Below are the code and all the weights of a small trained network. Each question names an input and a class and asks about switching units off, where a switched-off unit gives its printed mean instead of its output.

import numpy as np


def w(rows, s, z=0):
    codes = np.array(rows[::2]) - 128.0
    scale = np.full(codes.shape[1], s)
    scale[-1] = z or s
    return codes * scale


def norm(h):
    return h / np.sqrt((h * h).mean(-1, keepdims=True) + 1e-5)


def f(y):
    return y / 2 * (1 + np.tanh(0.7978845608 * (y + 0.044715 * y**3)))


def log_softmax(a):
    a = a - a.max(-1, keepdims=True)
    return a - np.log(np.exp(a).sum(-1, keepdims=True))


def net(x, mask):
    res = np.array(x, float).reshape(1, 2) / 4 @ E
    u = 0
    for l in range(2):
        y = f(norm(res) @ A[l][:, :-1].T + A[l][:, -1])
        res = res + np.where(mask[u : u + 7], y, B[l][:, -1]) @ B[l][:, :-1]
        u += 7
    return log_softmax(norm(res)[-1] @ U[:, :-1].T + U[:, -1])


A, B = {}, {}
E = w([
[131,102,136,153,120,205,38,193,153,251,122,80],'x0',
[215,119,119,151,127,123,117,85,124,115,57,95],'x1',
],0.0023)
A[0] = w([
[196,114,122,175,143,174,76,145,134,176,67,68,4],'0.n1',
[197,113,131,168,134,169,71,133,136,185,70,68,2],'0.n2',
[95,84,118,128,121,172,85,177,169,192,152,124,57],'0.n3',
[254,97,70,154,130,135,111,103,122,135,9,85,57],'0.n4',
[124,99,113,137,123,128,113,147,138,143,120,123,10],'0.n5',
[100,88,131,124,117,161,99,169,159,173,147,117,38],'0.n6',
[97,127,142,108,124,131,122,148,143,141,158,147,63],'0.n7',
],0.0041,0.0016)
B[0] = w([
[98,70,119,90,85,99,111,87,176,90,95,163,231],'0.n1',
[103,75,122,87,75,71,101,73,201,109,100,175,233],'0.n2',
[158,179,115,150,209,123,199,180,59,143,169,146,227],'0.n3',
[146,137,192,188,126,190,72,69,156,110,87,3,253],'0.n4',
[179,164,139,167,169,151,151,126,85,144,148,138,120],'0.n5',
[173,150,110,144,179,150,182,181,64,126,168,106,186],'0.n6',
[182,124,114,129,126,150,176,122,126,96,90,72,140],'0.n7',
],0.004,0.0044)
A[1] = w([
[180,145,82,141,175,166,152,175,78,188,155,155,4],'1.n1',
[202,188,187,202,150,147,142,115,89,111,116,51,98],'1.n2',
[130,254,141,152,151,127,150,151,32,132,156,124,101],'1.n3',
[107,118,101,95,117,100,152,121,129,93,132,169,142],'1.n4',
[154,102,81,122,156,168,107,148,155,181,113,134,160],'1.n5',
[171,135,174,191,125,170,96,105,130,124,98,65,149],'1.n6',
[167,107,115,118,130,89,106,122,145,142,107,172,94],'1.n7',
],0.0057,0.0031)
B[1] = w([
[158,114,195,106,87,66,104,17,152,33,51,183,254],'1.n1',
[129,183,104,124,206,212,147,221,96,152,176,152,217],'1.n2',
[47,111,31,150,106,255,89,187,169,229,170,5,251],'1.n3',
[134,96,106,128,88,56,127,149,76,137,137,141,211],'1.n4',
[68,163,93,127,100,84,183,172,58,107,204,114,178],'1.n5',
[176,168,106,100,180,76,146,140,110,62,137,242,252],'1.n6',
[68,201,129,142,132,169,155,149,99,145,167,100,134],'1.n7',
],0.0039,0.0036)
U = w([
[93,135,97,131,129,210,151,173,108,185,175,81,164],'0',
[201,206,153,140,219,150,139,133,109,83,121,170,147],'1',
[106,108,116,110,92,42,155,123,99,112,151,157,166],'2',
[153,102,148,133,114,148,58,50,216,114,75,115,142],'3',
[137,151,250,132,143,132,128,138,137,195,120,135,45],'4',
[183,160,188,141,137,122,124,130,137,227,121,149,3],'5',
],0.012,0.0048)

Each question gives the input, the list of numbers given to net, and the class t.
The units are the neurons (one row each of A and B). Each row of codes is followed by its name. A weight is (code - 128) times the scale printed after its matrix; where a second scale follows, it is the last column's (A, B and U).
mask holds one flag per neuron, layer by layer. A switched-off neuron (its flag False) gives its mean, the last column of its row in B, instead of its output. The means were averaged over made-up inputs and are rounded, as every weight is.
A unit's drop is (log p(t) with every unit on - log p(t) with that unit switched off) / (log p(t) with every unit on - log p(t) with every unit switched off).
The circuit of an input: a set's keep is (log p(t) with only the set's units on - log p(t) with every unit switched off) / (log p(t) with every unit on - log p(t) with every unit switched off). Starting from the 12 units with the biggest drops (on a tie, the unit counted first), units are removed one at a time, each time the one whose removal leaves the highest keep (on an exact tie, the one counted first), for as long as the keep stays at least 0.8.
units of the circuit, in order: the units of the circuit, biggest drop first
k most important neurons: the k neurons with the biggest drops, biggest first
k most important neurons of layer l: the k neurons of layer l with the biggest drops, biggest first
drop when u is switched off: that unit's drop, to one decimal
input [8,3], class 2: units of the circuit, in order -> 1.n5, 0.n3, 0.n2, 1.n3
input [6,-2], class 2: 2 most important neurons of layer 1 -> 1.n1, 1.n5
input [-2,-7], class 0: 3 most important neurons -> 0.n2, 0.n1, 1.n1
input [7,-1], class 2: 2 most important neurons of layer 0 -> 0.n3, 0.n4
input [4,-1], class 2: 2 most important neurons -> 0.n4, 0.n2
input [-1,-5], class 0: 3 most important neurons -> 0.n2, 0.n1, 0.n4
input [5,-1], class 2: most important neuron -> 0.n4
input [8,0], class 2: 2 most important neurons of layer 0 -> 0.n3, 0.n6
input [0,-1], class 0: 2 most important neurons -> 1.n3, 0.n4
input [-1,-7], class 0: 3 most important neurons -> 0.n2, 0.n1, 1.n3
input [7,-2], class 2: drop when 0.n2 is switched off -> 0.2
input [0,-4], class 0: drop when 1.n6 is switched off -> 0.0
input [-2,-8], class 0: drop when 0.n1 is switched off -> 2.9
input [1,0], class 2: most important neuron of layer 0 -> 0.n2
